Below is a small trained network, with its code and all its weights. Each question gives an input and a class and asks what happens when units are switched off, that is, made to give their printed mean instead of their output.

import numpy as np


def w(rows, s, z=0):
    codes = np.array(rows[::2]) - 128.0
    scale = np.full(codes.shape[1], s)
    scale[-1] = z or s
    return codes * scale


def f(y):
    return np.maximum(y, 0)


def log_softmax(a):
    a = a - a.max(-1, keepdims=True)
    return a - np.log(np.exp(a).sum(-1, keepdims=True))


def net(x, mask):
    res = np.array(x, float).reshape(1, 6) / 4 @ E
    y = f(res @ A[0][:, :-1].T + A[0][:, -1])
    res = res + np.where(mask, y, B[0][:, -1]) @ B[0][:, :-1]
    return log_softmax(res[-1] @ U[:, :-1].T + U[:, -1])


A, B = {}, {}
E = w([
[2,195,47,112,141,122,195],'x0',
[24,125,229,110,148,52,96],'x1',
[168,147,161,132,176,117,174],'x2',
[176,160,148,101,24,25,165],'x3',
[131,129,130,133,135,119,130],'x4',
[79,59,164,227,88,129,227],'x5',
],0.0072)
A[0] = w([
[188,23,155,176,131,135,54,102],'N1',
[155,155,140,102,2,51,159,69],'N2',
[67,194,105,135,158,154,147,68],'N3',
[137,221,104,29,177,147,37,46],'N4',
[181,89,66,103,74,145,169,127],'N5',
[41,145,207,97,145,55,89,104],'N6',
[65,142,84,113,127,144,158,62],'N7',
[69,209,37,96,145,100,160,110],'N8',
[102,93,82,117,74,123,60,105],'N9',
[107,50,146,143,101,124,202,1],'N10',
[154,181,138,33,180,88,91,28],'N11',
[74,175,85,149,138,110,207,88],'N12',
[93,49,93,143,218,195,84,57],'N13',
[83,75,168,229,131,129,163,109],'N14',
[94,111,84,154,49,146,47,104],'N15',
[97,82,142,152,180,189,108,64],'N16',
[191,174,34,149,129,168,147,135],'N17',
],0.0088,0.0055)
B[0] = w([
[142,197,224,45,74,167,73,230],'N1',
[95,218,58,65,192,23,146,230],'N2',
[152,168,168,92,84,139,85,187],'N3',
[175,77,49,196,34,184,213,237],'N4',
[74,66,164,84,191,152,133,197],'N5',
[113,21,130,92,213,182,182,254],'N6',
[170,169,189,104,106,160,75,182],'N7',
[152,141,220,131,79,170,78,244],'N8',
[110,116,112,244,107,114,92,166],'N9',
[207,100,52,154,61,210,165,172],'N10',
[181,96,88,166,78,176,186,190],'N11',
[177,140,210,111,99,191,81,219],'N12',
[120,229,76,50,136,5,181,212],'N13',
[186,113,56,146,65,172,190,227],'N14',
[91,96,162,255,190,109,76,173],'N15',
[118,179,60,95,143,57,142,181],'N16',
[66,27,187,86,212,116,141,226],'N17',
],0.0069)
U = w([
[119,109,137,141,130,137,127,247],'0',
[166,73,56,165,43,174,169,54],'1',
[149,165,236,93,77,165,69,53],'2',
[71,1,160,91,215,143,146,55],'3',
[99,226,55,95,148,63,136,92],'4',
[103,107,154,202,145,132,106,229],'5',
],0.0097,0.011)

Each question gives the input, the list of numbers given to net, and the class t.
The units are the neurons (one row each of A and B). Each row of codes is followed by its name. A weight is (code - 128) times the scale printed after its matrix; where a second scale follows, it is the last column's (A, B and U).
mask holds one flag per neuron, in row order. A switched-off neuron (its flag False) gives its mean, the last column of its row in B, instead of its output. The means were averaged over made-up inputs and are rounded, as every weight is.
A unit's drop is (log p(t) with every unit on - log p(t) with that unit switched off) / (log p(t) with every unit on - log p(t) with every unit switched off).
The circuit of an input: a set's keep is (log p(t) with only the set's units on - log p(t) with every unit switched off) / (log p(t) with every unit on - log p(t) with every unit switched off). Starting from the 12 units with the biggest drops (on a tie, the unit counted first), units are removed one at a time, each time the one whose removal leaves the highest keep (on an exact tie, the one counted first), for as long as the keep stays at least 0.8.
units of the circuit, in order: the units of the circuit, biggest drop first
k most important neurons: the k neurons with the biggest drops, biggest first
drop of u: that unit's drop, to one decimal
input [-3,-6,-4,-3,-4,0], class 3: 2 most important neurons => [N17, N5]
input [5,5,1,-8,-3,-6], class 4: units of the circuit, in order => [N13]
input [8,2,-8,7,0,3], class 2: units of the circuit, in order => [N8, N12]
input [-6,6,6,-8,3,7], class 4: units of the circuit, in order => [N13, N16]
input [5,8,1,4,-7,-6], class 3: 2 most important neurons => [N6, N14]
input [6,-7,4,0,6,3], class 3: 3 most important neurons => [N17, N5, N1]
input [-2,-7,0,7,-2,5], class 3: units of the circuit, in order => [N5, N17]
input [-1,6,-7,-5,-1,-8], class 1: 2 most important neurons => [N4, N11]
input [-7,-8,0,6,2,2], class 3: units of the circuit, in order => [N5, N17]
input [7,7,-8,6,-4,8], class 1: 3 most important neurons => [N14, N10, N17]
input [-2,6,7,-2,0,-7], class 1: 3 most important neurons => [N4, N11, N17]
input [-5,2,3,7,1,-8], class 1: units of the circuit, in order => [N4, N11]
input [-7,6,5,-7,-2,6], class 2: 2 most important neurons => [N1, N4]
input [2,-8,3,0,-5,0], class 3: units of the circuit, in order => [N17]
input [1,-6,-3,7,2,2], class 4: 2 most important neurons => [N2, N6]
input [6,-3,3,-7,-1,0], class 4: 3 most important neurons => [N13, N16, N1]
input [-5,-8,-5,5,-5,6], class 3: 2 most important neurons => [N5, N17]
input [7,-3,-1,4,-3,1], class 2: 2 most important neurons => [N8, N12]
input [0,-4,1,7,0,-2], class 4: 2 most important neurons => [N2, N6]
input [-6,-1,-5,7,4,6], class 4: units of the circuit, in order => [N2]
input [3,4,2,0,-4,5], class 1: units of the circuit, in order => [N14, N10]
input [8,-3,2,4,0,-8], class 1: 2 most important neurons => [N4, N11]
input [4,7,-7,0,-4,-2], class 3: drop of N3 => -0.1
input [7,4,2,3,4,-4], class 2: drop of N11 => 0.0
input [-1,4,-5,-4,-5,-8], class 1: drop of N4 => 0.6
